Here is a tiny trained network, its code and every weight. The questions are about switching its units off for an input and a class, where a switched-off unit gives its printed mean instead of its output.

import numpy as np


def w(rows, s, z=0):
    codes = np.array(rows[::2]) - 128.0
    scale = np.full(codes.shape[1], s)
    scale[-1] = z or s
    return codes * scale


def f(y):
    return np.maximum(y, 0)


def log_softmax(a):
    a = a - a.max(-1, keepdims=True)
    return a - np.log(np.exp(a).sum(-1, keepdims=True))


def net(x, mask):
    res = np.array(x, float).reshape(1, 3) / 4 @ E
    y = f(res @ A[0][:, :-1].T + A[0][:, -1])
    res = res + np.where(mask, y, B[0][:, -1]) @ B[0][:, :-1]
    return log_softmax(res[-1] @ U[:, :-1].T + U[:, -1])


A, B = {}, {}
E = w([
[169,168,247,113,123,97,124,135,62],'x0',
[112,118,130,131,145,135,216,127,129],'x1',
[85,179,111,67,58,110,151,134,138],'x2',
],0.012)
A[0] = w([
[121,140,132,127,114,123,130,122,123,50],'N1',
[113,129,113,153,118,128,147,122,120,110],'N2',
[109,151,193,104,89,130,186,124,123,180],'N3',
[136,139,198,125,114,126,120,131,115,158],'N4',
[111,142,58,108,82,128,104,130,139,247],'N5',
[138,160,172,98,91,121,172,133,118,74],'N6',
[136,118,138,147,169,132,121,130,112,101],'N7',
[141,110,137,150,157,124,142,127,150,72],'N8',
[130,127,103,121,129,126,152,119,129,234],'N9',
[116,117,158,139,143,116,106,133,130,23],'N10',
[138,122,165,135,139,132,63,126,126,253],'N11',
[102,115,6,125,121,134,219,127,152,147],'N12',
[134,91,92,171,206,133,183,124,140,252],'N13',
],0.021,0.0026)
B[0] = w([
[100,104,134,131,149,132,121,116,152,140],'N1',
[94,182,146,153,92,190,68,149,133,144],'N2',
[41,136,157,105,158,38,118,146,62,217],'N3',
[151,218,150,109,149,97,167,117,110,211],'N4',
[117,127,82,122,121,113,25,130,211,201],'N5',
[68,145,158,83,69,100,92,120,64,202],'N6',
[154,94,123,143,133,175,125,130,123,168],'N7',
[117,102,108,157,105,162,123,120,101,155],'N8',
[93,146,158,132,226,115,137,186,183,157],'N9',
[176,112,79,112,68,111,178,99,85,152],'N10',
[209,157,127,173,155,98,87,118,129,205],'N11',
[103,201,109,78,91,138,217,127,253,249],'N12',
[91,17,145,130,137,155,135,148,64,209],'N13',
],0.023,0.019)
U = w([
[167,84,145,202,167,167,120,130,62,91],'0',
[158,149,70,155,111,119,38,121,183,155],'1',
[134,134,140,109,26,163,149,121,105,20],'2',
[56,163,77,69,66,147,166,164,254,148],'3',
[62,59,123,144,130,202,165,180,139,198],'4',
[208,185,150,176,156,129,160,103,110,59],'5',
[102,154,120,131,69,167,141,109,119,4],'6',
[93,200,204,105,130,73,143,136,66,218],'7',
],0.0087,0.0031)

Each question gives the input, the list of numbers given to net, and the class t.
The units are the neurons (one row each of A and B). Each row of codes is followed by its name. A weight is (code - 128) times the scale printed after its matrix; where a second scale follows, it is the last column's (A, B and U).
mask holds one flag per neuron, in row order. A switched-off neuron (its flag False) gives its mean, the last column of its row in B, instead of its output. The means were averaged over made-up inputs and are rounded, as every weight is.
A unit's drop is (log p(t) with every unit on - log p(t) with that unit switched off) / (log p(t) with every unit on - log p(t) with every unit switched off).
The circuit of an input: a set's keep is (log p(t) with only the set's units on - log p(t) with every unit switched off) / (log p(t) with every unit on - log p(t) with every unit switched off). Starting from the 12 units with the biggest drops (on a tie, the unit counted first), units are removed one at a time, each time the one whose removal leaves the highest keep (on an exact tie, the one counted first), for as long as the keep stays at least 0.8.
units of the circuit, in order: the units of the circuit, biggest drop first
unit that matters most: the unit with the biggest drop
k most important neurons: the k neurons with the biggest drops, biggest first
drop when u is switched off: that unit's drop, to one decimal
input [-6,-7,-6], class 1: unit that matters most -> N5
input [6,2,-8], class 0: units of the circuit, in order -> N12, N7
input [-1,-6,-5], class 0: 3 most important neurons -> N12, N5, N4
input [0,5,-8], class 4: 3 most important neurons -> N13, N11, N4
input [1,-4,-3], class 5: 2 most important neurons -> N5, N13
input [2,7,-5], class 4: 2 most important neurons -> N11, N13
input [-2,7,-8], class 4: drop when N11 is switched off -> 0.0
input [3,-8,1], class 5: drop when N3 is switched off -> 0.2
input [2,3,7], class 7: drop when N3 is switched off -> 0.1
input [-5,-5,-6], class 0: drop when N11 is switched off -> 0.1
